Below are the code and all the weights of a small trained network. Each question names an input and a class and asks about switching units off, where a switched-off unit gives its printed mean instead of its output.

import numpy as np


def w(rows, s, z=0):
    codes = np.array(rows[::2]) - 128.0
    scale = np.full(codes.shape[1], s)
    scale[-1] = z or s
    return codes * scale


def f(y):
    return y / 2 * (1 + np.tanh(0.7978845608 * (y + 0.044715 * y**3)))


def log_softmax(a):
    a = a - a.max(-1, keepdims=True)
    return a - np.log(np.exp(a).sum(-1, keepdims=True))


def net(x, mask):
    res = np.array(x, float).reshape(1, 4) / 4 @ E
    y = f(res @ A[0][:, :-1].T + A[0][:, -1])
    res = res + np.where(mask, y, B[0][:, -1]) @ B[0][:, :-1]
    return log_softmax(res[-1] @ U[:, :-1].T + U[:, -1])


A, B = {}, {}
E = w([
[139,87,63,93,125,181,196,3,202,145,142],'x0',
[102,53,184,32,190,99,164,138,105,68,195],'x1',
[100,63,174,166,50,71,216,145,113,228,137],'x2',
[62,64,72,226,201,97,147,82,60,85,46],'x3',
],0.0071)
A[0] = w([
[160,150,79,111,181,167,58,140,155,60,146,72],'n0',
[91,75,176,46,202,97,166,117,99,75,212,50],'n1',
[126,171,106,94,187,191,43,111,136,50,153,95],'n2',
[116,69,61,77,123,185,201,34,165,138,171,65],'n3',
[162,65,34,79,131,191,192,21,205,136,142,82],'n4',
[85,139,166,177,129,50,68,203,71,108,75,66],'n5',
[103,86,84,200,162,108,145,124,100,87,80,24],'n6',
[120,150,161,127,125,91,83,210,68,120,114,40],'n7',
[139,97,119,111,122,185,180,14,203,122,116,44],'n8',
[65,88,66,191,172,113,126,126,63,83,57,93],'n9',
[129,43,153,38,184,137,183,97,116,84,183,90],'n10',
[157,159,156,94,79,130,117,145,166,125,169,2],'n11',
[96,76,173,127,44,101,200,158,90,229,150,72],'n12',
[195,200,132,63,48,173,110,172,165,137,214,84],'n13',
[151,188,120,109,180,183,71,116,142,75,116,70],'n14',
[225,202,202,28,54,154,86,168,200,183,198,78],'n15',
[159,167,172,61,78,171,118,190,169,149,233,36],'n16',
[168,182,211,144,139,86,77,246,101,82,122,71],'n17',
[156,221,86,188,88,141,125,117,136,164,70,63],'n18',
[186,184,118,82,156,173,45,90,135,28,79,97],'n19',
[145,174,94,97,207,167,74,119,129,50,164,89],'n20',
[121,141,189,137,148,82,63,216,34,102,123,114],'n21',
[86,50,219,44,185,81,170,125,98,1,225,61],'n22',
[167,180,82,110,170,156,90,138,138,43,134,72],'n23',
[161,171,105,125,177,162,99,122,125,74,151,25],'n24',
[164,195,63,209,63,162,79,119,127,175,61,93],'n25',
[138,186,89,92,173,196,64,140,155,58,127,112],'n26',
[65,75,182,176,54,90,220,146,137,205,171,58],'n27',
[148,70,195,134,29,52,183,141,132,218,119,81],'n28',
[167,192,105,164,101,122,88,79,111,191,87,13],'n29',
[136,191,48,175,66,203,139,84,150,181,93,79],'n30',
[90,145,182,143,118,103,65,203,82,115,119,61],'n31',
[43,76,115,164,211,94,153,95,73,72,70,79],'n32',
[161,191,89,210,77,146,93,118,182,174,67,73],'n33',
[73,82,59,178,177,97,137,88,67,83,53,71],'n34',
[95,108,163,153,108,123,159,122,103,188,154,18],'n35',
[146,116,185,143,131,134,99,162,97,132,112,10],'n36',
],0.0066,0.006)
B[0] = w([
[108,114,101,128,148,105,147,126,101,148,117,168],'n0',
[152,119,86,111,99,124,106,167,150,116,106,188],'n1',
[106,106,120,133,132,109,138,124,104,153,109,188],'n2',
[122,162,118,152,140,123,92,127,139,150,151,192],'n3',
[131,177,146,164,141,126,91,122,136,158,173,218],'n4',
[136,153,119,155,138,130,121,120,138,139,165,173],'n5',
[156,122,76,150,133,151,153,115,144,109,136,157],'n6',
[140,153,70,151,147,125,107,124,138,149,155,152],'n7',
[138,158,107,152,140,125,107,124,139,157,164,176],'n8',
[136,117,140,145,123,151,152,102,149,100,133,195],'n9',
[140,127,117,116,110,123,103,161,146,124,127,191],'n10',
[164,127,3,166,160,144,146,129,146,103,136,138],'n11',
[99,105,100,131,155,101,138,121,114,145,111,194],'n12',
[130,119,132,159,123,153,153,110,149,107,126,219],'n13',
[115,111,109,127,147,112,140,123,113,140,122,167],'n14',
[136,115,138,159,123,162,163,97,157,91,129,254],'n15',
[156,125,108,160,122,152,157,113,154,90,127,195],'n16',
[129,150,125,148,135,125,110,113,148,145,162,188],'n17',
[131,111,116,114,124,126,120,154,148,118,127,172],'n18',
[111,110,128,122,138,94,142,113,105,155,104,197],'n19',
[103,115,120,125,139,108,144,134,109,145,119,179],'n20',
[123,160,139,144,132,130,96,118,145,153,151,193],'n21',
[148,106,106,97,93,124,103,173,150,110,108,220],'n22',
[115,114,113,128,144,112,137,122,118,148,115,167],'n23',
[130,121,72,134,135,113,139,124,124,143,119,138],'n24',
[135,105,133,91,95,118,112,167,149,100,112,203],'n25',
[105,102,130,127,145,106,141,119,107,150,119,193],'n26',
[105,106,89,126,160,96,141,118,99,156,108,195],'n27',
[103,104,105,126,164,96,142,117,100,144,105,198],'n28',
[153,115,45,117,136,130,123,151,141,122,130,143],'n29',
[139,128,116,111,120,122,106,164,139,135,130,193],'n30',
[143,161,93,152,136,124,103,122,133,149,151,158],'n31',
[139,120,126,150,116,154,149,117,153,101,133,196],'n32',
[140,104,110,101,110,127,107,166,143,110,113,188],'n33',
[150,126,134,155,118,157,162,103,160,101,124,195],'n34',
[137,120,44,146,161,117,140,132,122,134,123,130],'n35',
[156,143,28,139,161,126,124,131,133,139,139,120],'n36',
],0.017,0.0087)
U = w([
[140,120,126,153,127,173,188,83,145,77,129,114],'0',
[92,99,114,129,149,86,154,116,93,165,104,124],'1',
[130,201,123,150,139,126,69,119,136,162,169,114],'2',
[144,107,115,105,110,126,91,213,142,100,113,117],'3',
[91,134,255,104,102,140,117,112,101,118,113,251],'4',
[145,143,137,102,138,149,133,126,91,124,129,93],'5',
[134,157,137,104,136,154,142,135,85,119,127,83],'6',
[140,163,138,108,130,138,135,123,95,117,118,90],'7',
],0.017)

Each question gives the input, the list of numbers given to net, and the class t.
The units are the neurons (one row each of A and B). Each row of codes is followed by its name. A weight is (code - 128) times the scale printed after its matrix; where a second scale follows, it is the last column's (A, B and U).
mask holds one flag per neuron, in row order. A switched-off neuron (its flag False) gives its mean, the last column of its row in B, instead of its output. The means were averaged over made-up inputs and are rounded, as every weight is.
A unit's drop is (log p(t) with every unit on - log p(t) with that unit switched off) / (log p(t) with every unit on - log p(t) with every unit switched off).
The circuit of an input: a set's keep is (log p(t) with only the set's units on - log p(t) with every unit switched off) / (log p(t) with every unit on - log p(t) with every unit switched off). Starting from the 12 units with the biggest drops (on a tie, the unit counted first), units are removed one at a time, each time the one whose removal leaves the highest keep (on an exact tie, the one counted first), for as long as the keep stays at least 0.8.
units of the circuit, in order: the units of the circuit, biggest drop first
unit that matters most: the unit with the biggest drop
top k neurons: the k neurons with the biggest drops, biggest first
drop of u: that unit's drop, to one decimal
input [8,-7,1,-4], class 2: units of the circuit, in order => [n4]
input [4,-6,7,-3], class 1: top 2 neurons => [n28; n27]
input [8,-2,-2,7], class 2: top 4 neurons => [n4; n3; n8; n15]
input [-7,-8,-6,-5], class 3: top 2 neurons => [n25; n33]
input [5,-8,7,3], class 3: top 4 neurons => [n25; n33; n30; n18]
input [-3,-3,-8,-8], class 0: top 2 neurons => [n15; n13]
input [1,-1,-8,-7], class 1: top 3 neurons => [n19; n26; n2]
input [-5,-7,-1,3], class 3: top 2 neurons => [n25; n33]
input [6,-2,6,-5], class 1: top 4 neurons => [n28; n27; n12; n21]
input [8,-5,7,-5], class 2: top 3 neurons => [n4; n3; n8]
input [1,4,8,-8], class 0: top 2 neurons => [n15; n16]
input [0,8,-6,2], class 3: top 3 neurons => [n22; n1; n10]
input [-7,-7,5,1], class 2: top 2 neurons => [n5; n21]
input [-4,7,5,1], class 3: units of the circuit, in order => [n22]
input [-6,-1,-2,7], class 0: top 2 neurons => [n9; n34]
input [3,7,-6,4], class 3: top 3 neurons => [n22; n1; n10]
input [-1,-5,3,-4], class 3: drop of n18 => 0.1
input [-1,-2,-1,0], class 4: drop of n14 => 0.0
input [-2,5,-1,-6], class 0: drop of n15 => 0.5
input [-6,-4,-4,-7], class 0: drop of n15 => 0.5
input [-8,3,-2,7], class 2: unit that matters most => n21
